Below is a small trained network, with its code and all its weights. Each question gives an input and a class and asks what happens when units are switched off, that is, made to give their printed mean instead of their output.

import numpy as np


def w(rows, s, z=0):
    codes = np.array(rows[::2]) - 128.0
    scale = np.full(codes.shape[1], s)
    scale[-1] = z or s
    return codes * scale


def f(y):
    return y / 2 * (1 + np.tanh(0.7978845608 * (y + 0.044715 * y**3)))


def log_softmax(a):
    a = a - a.max(-1, keepdims=True)
    return a - np.log(np.exp(a).sum(-1, keepdims=True))


def net(x, mask):
    res = np.array(x, float).reshape(1, 8) / 4 @ E
    y = f(res @ A[0][:, :-1].T + A[0][:, -1])
    res = res + np.where(mask, y, B[0][:, -1]) @ B[0][:, :-1]
    return log_softmax(res[-1] @ U[:, :-1].T + U[:, -1])


A, B = {}, {}
E = w([
[73,120,132,92],'x0',
[132,102,170,162],'x1',
[78,175,73,98],'x2',
[45,254,147,163],'x3',
[125,80,70,171],'x4',
[158,158,167,44],'x5',
[216,169,186,205],'x6',
[232,187,58,138],'x7',
],0.0055)
A[0] = w([
[122,175,129,255,153],'neuron 1',
[219,165,152,162,37],'neuron 2',
[91,164,98,76,227],'neuron 3',
[196,116,37,129,93],'neuron 4',
[160,146,77,146,90],'neuron 5',
[85,90,80,103,172],'neuron 6',
[130,72,116,111,186],'neuron 7',
[136,109,92,137,23],'neuron 8',
[122,225,129,93,202],'neuron 9',
[136,100,50,88,66],'neuron 10',
[57,79,151,151,135],'neuron 11',
[134,146,152,107,144],'neuron 12',
[117,141,124,203,146],'neuron 13',
[148,185,230,131,173],'neuron 14',
[130,97,75,97,93],'neuron 15',
[102,19,194,106,204],'neuron 16',
[215,154,162,170,23],'neuron 17',
[132,119,107,167,91],'neuron 18',
[72,144,109,195,45],'neuron 19',
[203,180,117,120,81],'neuron 20',
[178,150,39,27,250],'neuron 21',
[137,153,135,178,119],'neuron 22',
[210,142,108,164,86],'neuron 23',
[46,214,104,152,244],'neuron 24',
[152,113,57,119,52],'neuron 25',
[164,77,67,94,167],'neuron 26',
[71,167,96,229,97],'neuron 27',
[165,92,47,65,96],'neuron 28',
[151,78,159,110,161],'neuron 29',
[131,121,218,107,91],'neuron 30',
[116,143,208,131,105],'neuron 31',
[136,180,125,119,170],'neuron 32',
[155,158,140,153,114],'neuron 33',
[135,125,197,66,113],'neuron 34',
[110,159,109,153,80],'neuron 35',
[137,113,144,174,88],'neuron 36',
[163,99,132,116,165],'neuron 37',
],0.01,0.0021)
B[0] = w([
[135,24,96,181,222],'neuron 1',
[183,121,24,162,192],'neuron 2',
[125,183,71,108,195],'neuron 3',
[172,138,190,164,192],'neuron 4',
[146,109,157,127,147],'neuron 5',
[93,173,153,185,180],'neuron 6',
[101,146,179,136,167],'neuron 7',
[137,117,151,146,122],'neuron 8',
[104,150,52,82,215],'neuron 9',
[181,165,152,182,171],'neuron 10',
[59,128,166,157,179],'neuron 11',
[141,122,116,98,142],'neuron 12',
[138,80,114,140,168],'neuron 13',
[178,133,101,67,227],'neuron 14',
[150,160,156,177,156],'neuron 15',
[42,156,248,88,225],'neuron 16',
[169,120,17,147,190],'neuron 17',
[139,106,128,132,133],'neuron 18',
[86,51,116,151,153],'neuron 19',
[160,121,91,133,178],'neuron 20',
[186,251,144,102,253],'neuron 21',
[134,90,102,159,154],'neuron 22',
[181,123,93,152,180],'neuron 23',
[16,112,60,73,239],'neuron 24',
[171,138,169,151,152],'neuron 25',
[136,174,178,163,193],'neuron 26',
[48,17,135,123,190],'neuron 27',
[176,187,174,191,197],'neuron 28',
[86,125,145,92,163],'neuron 29',
[137,123,157,85,167],'neuron 30',
[155,128,150,114,169],'neuron 31',
[129,127,91,103,163],'neuron 32',
[148,116,90,149,151],'neuron 33',
[135,96,148,58,164],'neuron 34',
[114,92,111,123,134],'neuron 35',
[141,124,106,135,143],'neuron 36',
[119,131,133,116,154],'neuron 37',
],0.016,0.0051)
U = w([
[12,192,82,162,121],'0',
[123,108,68,210,79],'1',
[22,135,192,181,251],'2',
[194,45,182,33,102],'3',
[63,180,67,92,151],'4',
[62,3,149,187,94],'5',
[168,158,203,180,95],'6',
[81,118,196,129,113],'7',
],0.0064,0.0025)

Each question gives the input, the list of numbers given to net, and the class t.
The units are the neurons (one row each of A and B). Each row of codes is followed by its name. A weight is (code - 128) times the scale printed after its matrix; where a second scale follows, it is the last column's (A, B and U).
mask holds one flag per neuron, in row order. A switched-off neuron (its flag False) gives its mean, the last column of its row in B, instead of its output. The means were averaged over made-up inputs and are rounded, as every weight is.
A unit's drop is (log p(t) with every unit on - log p(t) with that unit switched off) / (log p(t) with every unit on - log p(t) with every unit switched off).
The circuit of an input: a set's keep is (log p(t) with only the set's units on - log p(t) with every unit switched off) / (log p(t) with every unit on - log p(t) with every unit switched off). Starting from the 12 units with the biggest drops (on a tie, the unit counted first), units are removed one at a time, each time the one whose removal leaves the highest keep (on an exact tie, the one counted first), for as long as the keep stays at least 0.8.
circuit, biggest first: the units of the circuit, biggest drop first
unit that matters most: the unit with the biggest drop
top k neurons: the k neurons with the biggest drops, biggest first
drop of u: that unit's drop, to one decimal
input [-2,5,-3,-3,-6,-1,-3,-7], class 2: top 2 neurons : neuron 16; neuron 11
input [1,-7,-4,5,-3,5,8,1], class 1: unit that matters most : neuron 2
input [6,7,6,6,-8,-3,4,-4], class 5: circuit, biggest first : neuron 27; neuron 21
input [5,2,-5,4,-1,7,4,-8], class 3: circuit, biggest first : neuron 14; neuron 34
input [3,3,6,-2,3,1,4,3], class 6: circuit, biggest first : neuron 24; neuron 27
input [-7,-2,2,0,1,-4,7,-4], class 5: circuit, biggest first : neuron 21; neuron 1
input [0,7,4,7,3,-1,4,5], class 5: circuit, biggest first : neuron 27; neuron 1
input [8,-2,5,-5,-2,5,6,8], class 6: circuit, biggest first : neuron 21; neuron 24
input [-3,2,7,7,-6,2,8,-8], class 4: circuit, biggest first : neuron 9; neuron 14
input [8,4,-1,4,2,-1,0,6], class 5: circuit, biggest first : neuron 21; neuron 27; neuron 1; neuron 28
input [1,1,1,8,2,-5,7,4], class 5: circuit, biggest first : neuron 27; neuron 1
input [3,7,4,-2,3,7,5,6], class 1: circuit, biggest first : neuron 2; neuron 16
input [-8,0,3,7,-6,3,4,-1], class 4: circuit, biggest first : neuron 9; neuron 14
input [-3,8,-4,-8,-5,7,-8,-5], class 2: circuit, biggest first : neuron 16
input [0,-1,-6,7,-1,6,7,-1], class 1: top 3 neurons : neuron 2; neuron 17; neuron 16
input [-6,5,-5,-8,2,6,6,8], class 1: top 2 neurons : neuron 17; neuron 2
input [7,0,-4,-5,6,-1,0,1], class 6: drop of neuron 29 : -0.1
input [-5,-7,-7,4,-4,3,8,0], class 1: drop of neuron 2 : 0.2
input [2,1,4,8,-8,-1,5,-4], class 4: drop of neuron 24 : 0.3
input [-3,0,-2,-2,-5,8,6,6], class 1: circuit, biggest first : neuron 2
input [-1,-3,4,-1,7,4,-8,-8], class 2: drop of neuron 9 : 0.1
